Here is a tiny trained network, its code and every weight. The questions are about switching its units off for an input and a class, where a switched-off unit gives its printed mean instead of its output.

import numpy as np


def w(rows, s, z=0):
    codes = np.array(rows[::2]) - 128.0
    scale = np.full(codes.shape[1], s)
    scale[-1] = z or s
    return codes * scale


def f(y):
    return y / 2 * (1 + np.tanh(0.7978845608 * (y + 0.044715 * y**3)))


def log_softmax(a):
    a = a - a.max(-1, keepdims=True)
    return a - np.log(np.exp(a).sum(-1, keepdims=True))


def net(x, mask):
    res = np.array(x, float).reshape(1, 7) / 4 @ E
    y = f(res @ A[0][:, :-1].T + A[0][:, -1])
    res = res + np.where(mask, y, B[0][:, -1]) @ B[0][:, :-1]
    return log_softmax(res[-1] @ U[:, :-1].T + U[:, -1])


A, B = {}, {}
E = w([
[135,192,159,173,120,161,47,226,4,72,235],'x0',
[1,121,126,56,213,169,158,213,161,193,131],'x1',
[122,133,142,102,137,117,127,102,134,125,159],'x2',
[157,123,147,153,156,173,165,130,173,131,151],'x3',
[190,125,13,95,211,174,113,108,71,94,132],'x4',
[162,117,190,153,214,13,126,143,114,100,66],'x5',
[153,125,123,114,113,112,148,165,118,143,114],'x6',
],0.008)
A[0] = w([
[116,141,107,115,57,197,131,147,126,129,178,115],'N0',
[148,152,151,116,139,131,140,168,107,140,176,32],'N1',
[102,119,247,153,73,120,113,167,142,141,157,13],'N2',
[123,141,176,160,130,146,87,184,63,90,180,69],'N3',
[141,131,187,139,198,73,107,154,93,90,126,25],'N4',
[13,130,82,79,130,74,89,160,63,149,109,39],'N5',
[153,133,167,138,186,101,149,147,137,136,106,46],'N6',
[154,129,194,144,228,212,175,194,198,152,179,9],'N7',
[222,135,158,162,93,120,114,108,111,116,171,26],'N8',
[183,117,65,116,211,153,105,135,86,113,160,3],'N9',
],0.016,0.0039)
B[0] = w([
[109,88,120,136,121,134,77,185,91,178,230,218],'N0',
[144,70,98,137,123,162,118,138,206,109,88,170],'N1',
[52,226,99,129,190,137,187,184,107,95,84,224],'N2',
[180,92,128,90,143,102,155,40,195,195,81,247],'N3',
[88,98,121,147,101,154,88,159,98,187,248,212],'N4',
[197,119,156,156,98,122,115,86,109,41,105,198],'N5',
[125,100,69,97,77,229,94,156,152,152,201,176],'N6',
[181,115,152,136,93,94,102,82,94,57,90,229],'N7',
[144,103,133,127,85,126,110,112,103,26,88,214],'N8',
[22,227,141,137,152,124,203,189,132,117,84,208],'N9',
],0.012,0.015)
U = w([
[164,146,166,153,55,101,95,107,66,19,81,85],'0',
[50,255,97,128,168,130,215,195,131,147,88,79],'1',
[98,132,98,129,80,172,76,175,105,217,209,102],'2',
[156,178,158,161,101,78,113,114,93,117,111,249],'3',
[148,100,99,63,142,109,184,91,252,208,50,127],'4',
],0.0065,0.013)

Each question gives the input, the list of numbers given to net, and the class t.
The units are the neurons (one row each of A and B). Each row of codes is followed by its name. A weight is (code - 128) times the scale printed after its matrix; where a second scale follows, it is the last column's (A, B and U).
mask holds one flag per neuron, in row order. A switched-off neuron (its flag False) gives its mean, the last column of its row in B, instead of its output. The means were averaged over made-up inputs and are rounded, as every weight is.
A unit's drop is (log p(t) with every unit on - log p(t) with that unit switched off) / (log p(t) with every unit on - log p(t) with every unit switched off).
The circuit of an input: a set's keep is (log p(t) with only the set's units on - log p(t) with every unit switched off) / (log p(t) with every unit on - log p(t) with every unit switched off). Starting from all 10 units, units are removed one at a time, each time the one whose removal leaves the highest keep (on an exact tie, the one counted first), for as long as the keep stays at least 0.8.
circuit, biggest first: the units of the circuit, biggest drop first
most important unit: the unit with the biggest drop
top k neurons: the k neurons with the biggest drops, biggest first
drop when u is switched off: that unit's drop, to one decimal
input [7,-5,-1,-4,-5,7,-5], class 2: circuit, biggest first -> (N4)
input [0,5,3,-1,4,6,0], class 2: top 4 neurons -> (N4 N6 N8 N2)
input [-1,5,7,-1,4,-4,4], class 0: top 4 neurons -> (N5 N2 N4 N3)
input [-3,8,2,-7,-3,7,1], class 0: top 2 neurons -> (N5 N0)
input [-8,8,-8,-7,8,8,6], class 0: top 4 neurons -> (N5 N3 N2 N0)
input [8,-7,2,2,-4,6,-8], class 4: top 2 neurons -> (N3 N7)
input [3,-3,-1,-3,-4,5,-4], class 2: top 2 neurons -> (N4 N9)
input [6,7,-5,7,-1,8,-8], class 2: top 2 neurons -> (N4 N6)
input [7,1,5,-5,2,6,-3], class 4: top 2 neurons -> (N3 N0)
input [-1,-2,-7,2,0,-3,3], class 2: top 4 neurons -> (N7 N3 N5 N2)
input [3,-4,-1,3,5,1,-8], class 1: top 2 neurons -> (N9 N7)
input [-8,-7,-4,-4,8,2,-5], class 1: top 4 neurons -> (N9 N3 N7 N5)
input [-1,-2,-6,-6,5,-8,-3], class 2: top 2 neurons -> (N0 N2)
input [0,2,7,2,-8,5,-3], class 1: most important unit -> N2
input [6,4,1,0,-5,-5,4], class 4: drop when N4 is switched off -> 0.3
input [8,2,3,-5,-4,5,3], class 4: drop when N3 is switched off -> 1.3
input [0,8,1,7,-2,4,3], class 0: drop when N7 is switched off -> 1.5
